(in the rows, 128 means zero)
Each row of numbers belongs to one of the elements below and depends on some of the facts about them. Some rows are named. Which element is each other row?

Some elements and their rows:
[127 138 135  51 134 132 119 126 100 128 130 151 160 165 130 113 142 154
  70 130 148 160 127 145  97  95 101 105 111 124 121 149 151  64 124 150]: tastubru
[124 117 130 191 108 133 148 115 139 125 118 122 120 102 122 147 115 116
 218 142 119 132 107 128 137 144 138 153 135 134 123 123  98 150 132 111]: rubri
[117 119 114 159 125 119 147 128 132 133 131 123 116 108 127 148 119 114
 165 137 123 125 143 116 130 136 119 145 123 125 118  88 112 186 137 138]: bitrudrur
[128 137 137  90 136 131 108 125 127 109 140 145 130 178 130  98 132 132
  98 102 146 127 142 136 122  75 120  97 110 125 121 152 134  27 122 144]: gruto
[131 135 127  83 134 131 116 137 131 120 133 139 144 175 130 100 136 137
  69 105 135 133 133 130 116  86 115 103 113 131 128 141 153  20 123 142]: furek
[135 148 137 112 137 130 111 129 119 135 135 132 128 102 132 113 140 135
  50  81 127 115 137 140 127 139 136 120 140 123 137 140 158 122 121 124]: griplu
[105 116 123 149 124 125 161 129 114  95 113 114 130  93 148 172 131 118
 163 187 127 136 114 125 134 121 135 138 140 163 131 105 104 120 139 132]: kidruplo
[162 123 133 113 130 128 114 145 135 136 135 132 114 130 119 141 146 146
 124  92 144 115 133 128 139 137 125 131 141 114 115 139 118 137 121 120]: drelok
[145 139 137 106 124 135 115 138 128 125 134 143 139 163 127  90 135 145
  69  56 142 129 126 135 120  90 127 111 124 126 123 161 148  10 120 129]: sape
[152 115 126  77 141 118 130 164 111 106 130 125 119 121 143 177 163 153
  91 134 158 119 140 122 140 114 119 121 149 140 116 120 109 116 128 140]: stirul
[142 113 124  91 138 126 117 136 140 129 126 124 125 146 123 150 144 137
 151 167 132 123 130 123 135 140 118 123 130 127 123 124 121 146 124 131]: brutrebros
[157 122 137 117 126 128 116 142 119 135 128 126 120 142 122 130 132 148
 135 116 147 125 122 123 137 138 136 130 141 114 123 161 106 162 126 115]: trobru
[114 112 120 167 139 115 141 180 155 143 124 103 121 118 117 146  86 108
 113 159 128 147 119 118 132 133 104 145 126 108 130 148 134 232 119 154]: pafler
[109 127 116 155 127 120 145 122 129 132 131 124 122 106 131 136 118 112
 141 133 119 125 143 120 126 134 123 141 122 129 125  91 124 170 136 139]: brurerar
[135 147 137 111 137 130 112 129 120 135 136 132 128 102 132 112 140 134
  53  79 127 117 137 140 128 137 137 120 139 124 137 137 158 125 120 124]: dimal
[141 135 139 110 122 139 116 130 132 120 127 140 145 165 127  88 134 143
  94  78 138 129 114 136 122  96 131 112 124 132 128 167 145   6 121 126]: duplen
[139 145 139 104 137 127 121 142 102 116 133 130 128  87 146 131 151 145
  27  74 142 114 137 139 132 124 141 119 153 137 134 139 149  97 123 128]: mibivo
[130 129 128 162 120 122 129 153 135 139 138 126 123  91 123 145 124 126
 125  82 136 125 150 125 133 140 122 137 131 113 127 109 131 148 123 126]: turusar
[129 129 129 163 120 122 129 153 135 138 138 125 124  91 123 144 124 126
 123  84 137 124 149 125 134 140 122 137 130 113 126 111 131 145 123 126]: zorem

How the elements are related:
ψ: is of sort; ζ: uses; ω: belongs to class
bisak (ψ c) (ζ drelok) (ω i)
bitrudrur (ψ a) (ζ plipak) (ω j)
brakozu (ψ a) (ζ skeples) (ω j)
brapak (ψ d) (ω j)
brebren (ψ d) (ζ tabafo) (ω i)
bredros (ψ e) (ω i)
brogris (ψ a) (ω f)
broklan (ψ d) (ζ zuda) (ω f)
brule (ψ b) (ω j)
bruran (ψ e) (ζ dulaskom) (ω j)
brurerar (ψ e) (ζ fliplol) (ω j)
brutrebros (ψ c) (ζ zople) (ω g)
dabis (ψ b) (ω f)
dabronu (ψ e) (ω i)
dimal (ψ b) (ω f)
dipim (ψ e) (ω f)
dradraklen (ψ c) (ω h)
dranil (ψ c) (ζ gozo) (ω j)
dreklum (ψ b) (ζ soki) (ω h)
drelok (ψ c) (ω f)
driplon (ψ e) (ζ kune) (ω h)
drome (ψ b) (ζ klunur,fleskosuk) (ω f)
droru (ψ c) (ζ suna) (ω j)
drubes (ψ c) (ζ gipem) (ω h)
druskar (ψ a) (ζ pafler,lebas) (ω j)
druvi (ψ d) (ζ stastok,graste) (ω f)
dugodas (ψ e) (ζ nefli) (ω h)
dulaskom (ψ d) (ζ bruran) (ω h)
duplen (ψ d) (ω g)
fekam (ψ b) (ω h)
femus (ψ a) (ζ brapak,zaskan) (ω g)
fladre (ψ e) (ζ bredros) (ω f)
flafil (ψ a) (ζ fotu) (ω i)
flemum (ψ d) (ω h)
fleskosuk (ψ e) (ζ stikli) (ω i)
flinam (ψ b) (ζ zorem,truroze) (ω h)
fliplol (ψ d) (ω g)
flobre (ψ c) (ζ klozun) (ω i)
flotru (ψ d) (ζ gozo,kelar) (ω f)
fluto (ψ e) (ζ gagum) (ω i)
flutrir (ψ e) (ζ brogris) (ω i)
fotu (ψ e) (ω f)
furek (ψ d) (ζ taze) (ω f)
gagum (ψ c) (ω g)
gedro (ψ c) (ω g)
gever (ψ d) (ζ vatre) (ω h)
gipem (ψ a) (ω f)
gozo (ψ e) (ω i)
grasogar (ψ b) (ζ grinak) (ω g)
graste (ψ d) (ζ broklan) (ω h)
gresku (ψ c) (ζ stonos) (ω h)
gribrim (ψ d) (ζ rubri,stirul,kidruplo) (ω f)
grinak (ψ a) (ζ pamu) (ω f)
griplu (ψ b) (ω f)
gruto (ψ d) (ζ gever,nuger) (ω f)
gruvis (ψ a) (ζ skisuk,vuva) (ω g)
gugres (ψ a) (ζ lupebu) (ω f)
guvem (ψ c) (ω j)
kelar (ψ d) (ω g)
kidruplo (ψ e) (ζ soki) (ω h)
klake (ψ e) (ζ fekam,terukom) (ω i)
klaki (ψ b) (ζ griplu) (ω j)
klisapim (ψ a) (ω h)
kloplibrer (ψ a) (ζ pago) (ω i)
klozun (ψ b) (ω h)
klunur (ψ e) (ω j)
klurar (ψ a) (ω j)
kune (ψ b) (ζ pasor) (ω i)
laflil (ψ d) (ω i)
lebas (ψ c) (ζ brakozu) (ω f)
ledru (ψ b) (ζ pamagruk) (ω j)
lotodrik (ψ a) (ω f)
lupebu (ψ d) (ω f)
meklo (ψ d) (ω j)
mibivo (ψ b) (ω f)
mibu (ψ c) (ζ flobre) (ω f)
mifum (ψ d) (ω i)
mugugrur (ψ c) (ω f)
mune (ψ d) (ω j)
nefli (ψ d) (ζ druvi) (ω i)
nuger (ψ b) (ζ kune) (ω f)
nupu (ψ c) (ω i)
pafler (ψ a) (ζ lebas) (ω i)
pago (ψ a) (ω j)
pagrem (ψ c) (ζ stedeven) (ω h)
pamagruk (ψ b) (ζ dabis) (ω h)
pamu (ψ a) (ω h)
pasor (ψ d) (ζ gever) (ω i)
platres (ψ a) (ω j)
plipak (ψ a) (ω h)
pliven (ψ c) (ζ tregrar) (ω f)
plosti (ψ e) (ω g)
posta (ψ e) (ω h)
pustok (ψ b) (ω h)
rostoskom (ψ b) (ω g)
rubri (ψ a) (ω h)
sape (ψ d) (ω f)
selen (ψ c) (ω j)
sesaplu (ψ b) (ω i)
sibok (ψ a) (ω i)
sidi (ψ c) (ζ vogi) (ω h)
skeples (ψ d) (ω f)
skisuk (ψ a) (ζ gruvis) (ω g)
soki (ψ a) (ζ mibivo) (ω g)
staso (ψ a) (ω g)
stastok (ψ a) (ω f)
stedeven (ψ d) (ζ dimal) (ω f)
stikli (ψ a) (ω j)
stirul (ψ c) (ζ mibivo) (ω f)
stoka (ψ a) (ζ gever,driplon) (ω f)
stonos (ψ a) (ζ drubes,tuste) (ω g)
suflis (ψ c) (ζ grinak) (ω h)
suna (ψ a) (ζ sesaplu) (ω g)
tabafo (ψ b) (ζ klunur,brebren) (ω i)
tamol (ψ a) (ζ selen) (ω j)
tastubru (ψ d) (ζ dulaskom) (ω f)
taze (ψ c) (ω f)
terukom (ψ e) (ω h)
tobamos (ψ d) (ζ laflil) (ω h)
tofovim (ψ b) (ω f)
tregrar (ψ c) (ζ platres) (ω f)
trobru (ψ c) (ω i)
truroze (ψ b) (ζ mune) (ω f)
turusar (ψ e) (ω f)
tusade (ψ b) (ζ pustok) (ω h)
tuste (ψ a) (ζ zatren) (ω f)
tutin (ψ b) (ω h)
vatre (ψ c) (ω i)
vetrunas (ψ b) (ζ suna) (ω f)
vogi (ψ c) (ζ sidi) (ω h)
vumik (ψ a) (ζ kloplibrer) (ω g)
vuva (ψ d) (ω i)
vuvir (ψ e) (ω j)
zakun (ψ b) (ζ stikli) (ω j)
zaskan (ψ e) (ζ nupu) (ω f)
zatren (ψ e) (ω j)
zople (ψ e) (ζ turusar) (ω j)
zorem (ψ e) (ω f)
zuda (ψ b) (ω h)

Which element is each row?
No name comes twice in this set of rows, the named rows included.
[145 139 137 113 128 135 116 142 134 126 133 140 136 161 125  88 131 143
  60  55 141 129 121 136 121  88 124 113 125 124 124 169 152  17 118 134]	skeples
[126 124 130 165 117 125 129 145 138 134 131 122 128  94 123 143 122 124
 151 103 132 127 138 126 134 146 126 138 132 120 130 118 128 143 123 123]	plosti
[132 133 127  77 135 129 121 144 122 111 132 137 144 169 138 108 142 143
  57 104 142 134 132 130 119  79 118 102 120 139 127 143 148  11 125 145]	gribrim
[122 133 127  81 132 129 118 134 118 121 125 132 150 194 132  90 123 137
  81 141 133 143 121 122 113  92 126 101 109 133 139 155 145  51 128 136]	nefli
[101 132 131 101 126 123 153 105  76 144 127 144 150  86 131 157 128 141
 142 172 139 171 134 145  93 146  96 145 119 116 113 105 119 242 138 151]	bruran
[143 118 127  95 135 123 117 142 119 131 127 123 125 154 125 139 132 141
 136 164 140 131 128 119 133 137 126 122 130 119 127 141 109 177 129 127]	bisak
[101 119 119 162 122 129 147 109 139 122 117 119 130 115 128 146 115 104
 197 195 104 139 114 126 128 141 129 140 121 143 135 103 118 156 135 126]	dugodas
[114 116 112 175 137 119 152 146 154 138 127 114 112 104 121 141 101 105
 129 138 117 129 125 121 130 128 108 154 128 121 117 113 129 209 128 155]	druskar
[131 143 138 115 134 133 112 120 123 131 129 130 134 106 133 112 138 133
  76 100 123 118 125 141 128 144 142 120 141 131 140 147 155 118 121 120]	rostoskom
[130 123 121 182 116 124 146 128 133 139 132 126 113  98 124 137 118 120
 164  93 127 119 138 119 134 141 130 152 132 120 116 102 111 171 134 125]	stikli

Now the same elements, written a new way:
Some elements and their rows:
[132 142 122 128  84 151 149 148 190 142  65 128 146  95 111 160 113 114
 120 114 126 165 100 145 128  95 112 144 122 168 120 173 101]: mune
[ 91  65 136 118 137 104  89 142 154  69 173 133 143 159 138 162 119 143
 118 133 139 129  81 128 160 110 168 108 120 160 127 157 157]: sibok
[161 175 106 165 144 170  97 107  49 161 149 107 102 100 173 132 149  96
 144 128  64 139 155 140 122 164  94 149 131  89 141 115 111]: drome
[140 137 128 157 135 137 125  77 107 157 142 145 117 129 124  87 145 137
 135 141 144  90 132 107 125 112 135  95 121 135  92  67 181]: vogi
[124 147 142  86 126  93 140 164 151 136  87 105 122 133 106 109 117 153
 122 111 172 118 141 135 104 158 150 145 120 112 145 137 102]: fotu
[137 153 145 111 108 133 139 158 138 138  88 104 118 115  99 101 127 129
 133 119 132 140 139 136 104 140 124 153 152 114 160 113 103]: sape
[103 134 116 113 109 115 159 114 177  72 151 165 165 142 173 140 131 111
 113 110 169 113  84 107 145  93 144 101 102 188 117 152 148]: tamol
[130 148 132 152 145 134 124  84 111 133 181 126 125 137 124  79 141 130
 150 138 124 108 137  98 136 114 137  94 140 111 115  71 174]: mibu
[136  87 135 116 127 130 155 179 136 155  67 111 116 127  80 130 124 140
 128 140 133 154 146 133 104 137 127 145 142 100 156 128 116]: kelar
[119 100 144  82 141  95 119 148 129  92 143 147 128 162 150 127 142 151
 135 117 164 100 131 115 131 125 156  98 141 136 125 126 167]: soki
[133 100 113 156 164 135  95 123 108 179 135 134 127 131 113 133 150 173
 149 118 154 108 135  94 155  85 161 114 108  93  93 112 237]: gagum
[127 139 152  98 127  93 132 124 120 100 130 163 123 152 144  97 143 146
 118 123 181  82 128 119 111 132 152 110 129 162 117 102 150]: klisapim
[129 154 135 112 114 141 168 160 126 123  91  98 127 117  95  87 132 117
 139 121 126 138 128 120 109 143 128 160 155 113 170  97 110]: tastubru
[ 83  67 132 122 145 107 114 139 146  61 178 144 156 159 132 155 120 138
 124 128 145 128  82 111 159 113 167 121 116 158 141 156 159]: flafil
[115 135 111 178 131 142 153  66 162 122 177 156 166 125 137 139 133 106
 129 133 131 138 115  98 145  80 106  94 118 158 101 122 155]: droru
[140  91 142  96 115 148 137 180 137 143  71 104 101 123  85 124 121 124
 126 138 115 143 141 144 110 129 131 132 139 116 143 120 111]: fliplol
[129 140 138 159 147 126 147  72 103 140 157 152 132 132 119  78 139 136
 141 138 140 103 149  97 125 119 118 103 134 134 104  61 174]: gresku
[138 140 125 155 134 138 119  81 107 153 150 143 112 124 122  83 145 137
 135 140 143  89 135 107 131 106 134  89 119 135  91  70 179]: sidi
[125 144 144  98 121 104 128 166 154 136  87 104 102 121 107 122 126 154
 123 115 170 108 134 133 106 157 158 133 109 121 140 135  99]: turusar

Which element is each row?
No name comes twice in this set of rows, the named rows included.
[135 132  97 173 120 135 131  75 179 160 165 153 164 124 133 146 124 126
 122 127 129 128 104 119 154  67 128  93 113 155  80 140 168]	selen
[129 126 121 137  91 135 166 142 192 144  80 125 153 110  99 160 107 108
 105 127 126 174 110 140 117 103 111 147 125 160 129 164  87]	brapak
[138  83  88 187 153 158  69 128  73 168 168 103 133 120 137 193 104 112
 113 160  42 183 125 167 154 137  92 156 123 100 131 170 100]	sesaplu
[130 156 149  81 110 105 114 158 160 131  84 103 104 129 121 108 128 154
 130 108 157 110 136 146 116 148 156 138 122 115 136 144 108]	zorem
[112  93 145  85 142 118 126 145 125  82 146 142 121 155 154 116 151 138
 133 126 159  93 119  98 132 121 162  92 125 138 129 113 170]	vumik
[159 172 101 170 151 161 118 105  47 160 157 115 119 110 160 129 137 102
 139 131  77 152 163 132 110 178  85 152 138  76 149 113  98]	vetrunas
[ 96 131 128 113  96 144 183 140 192  81 105 126 132 110 136 154 118  94
 108 126 144 127  90 122 120 122 130 121  84 173 136 162  60]	brurerar
[114  66 118 171 149 121  76 101 140 142 190 129 147 149 100 154 110 149
 128 160  99 149 110 129 174  81 144  98 131 118  99 137 178]	nupu
[118 140 127  96 138  93 145 138 130  89 159 137 136 157 138  86 136 142
 124 122 182  95 114  95 119 146 159 115 119 138 145  94 158]	gugres
[107  66 132 184 154 120  66 102 143 133 185 132 140 135  99 171 114 150
 134 145 102 157 112 123 175  86 146 100 137 135  98 151 175]	vatre
[122 130 102 175 120 137 142  70 171 141 168 153 165 120 128 141 127 112
 126 133 130 137 113 110 152  69 119  91 110 164  87 128 159]	guvem
[131 160 144 101 117 128 165 155 121 125  82 111 141 120 101 100 134 132
 152 103 133 141 138 126 126 142 117 184 159 103 166 129 140]	furek

Now the same elements, written a new way:
Some rows with their names:
[135 163 141 160 130 112 111 118 148 122 134 166 134 141]: tobamos
[114 209 146 203 146 130  76 110 126 121 104 147 109 180]: dugodas
[174 120 157 149 128 155  89 118 124 138 130 141 129  94]: brebren
[162 147 153 149 123 114  90 121 104 146 139 153 134 124]: mune
[155 192 149 185 130 130  54 127  96 149 103 139 114 153]: bruran
[157 129 201 145 125 135  51 136 107 168 105 132 119 129]: brutrebros
[157 164 159 186 133 151  58 125 118 127  99 114 104 121]: klake
[134 191 154 156 133 116  93 115 167 158 144 158 138 125]: plipak
[194 132 193 115 138 129  67 137 126 166 124 128 123 124]: femus
[165 145 178 143 132 135  80 122 150 147 142 120 123  70]: pafler
[181 122 166 136 110 141 111 125 109 113 135 132 129 163]: gruto
[100 186 163 184 123 118  80 120 152 150 123 162 129 123]: drubes
[126 140 184 171 122 146  66 122 132 150 124 124 117  81]: trobru
[133 212 139 203 117 135  92 117 129 132 109 139 126 199]: driplon
[135 190 154 153 136 118  97 120 168 152 142 157 135 126]: klisapim
[ 88 171 177 200 120 129  73 135 148 133 146 175 149 156]: klozun
[106 130 181 159 113 146  43 145 126 148 148 140 143 165]: mibivo
[162 122 163 153 122 135  90 113 123 131 138 128 128  87]: vuva
[125 168 175 169 120 124  63 126 110 171 126 149 125 115]: selen

Name these rows:
No name comes twice in this set of rows, the named rows included.
[183 148 179 128 119 145  99 130 133 138 141 122 127 149]	stoka
[101 185 162 182 125 118  82 124 155 145 121 163 125 125]	gresku
[107 210 119 185 133 124  65 125 146 147 109 139 121 188]	kidruplo
[ 89 168 177 196 125 130  78 142 152 122 143 176 142 160]	tusade
[117 144 168 142 119 139  53 133 131 164 125 127 121 138]	stirul
[115 150 190 182 121 134  61 149 110 141 146 162 138 146]	brule
[171 133 175 102 133 125  57 138 133 190 136 114 130 143]	soki
[174 150 176 129 128 135  70 121 135 155 136 136 129 110]	grinak
[133 130 203 175 102 157  73 144 111 124 145 142 142 178]	nuger
[140 167 144 167 109 121 129 112 137 128 147 154 145 172]	gever
[ 68 166 161 181 126 127  75 151 163 133 150 163 142 182]	dreklum
[156 120 147 119 127 130  86 134 128 127 134 131 122 152]	gribrim
[194 134 193 116 134 125  63 135 125 168 124 129 127 117]	stonos
[168 195 142 187 129 152  47 122  93 175  98 154 124 155]	klunur
[193 134 193 116 135 129  64 133 123 171 125 129 127 124]	gruvis

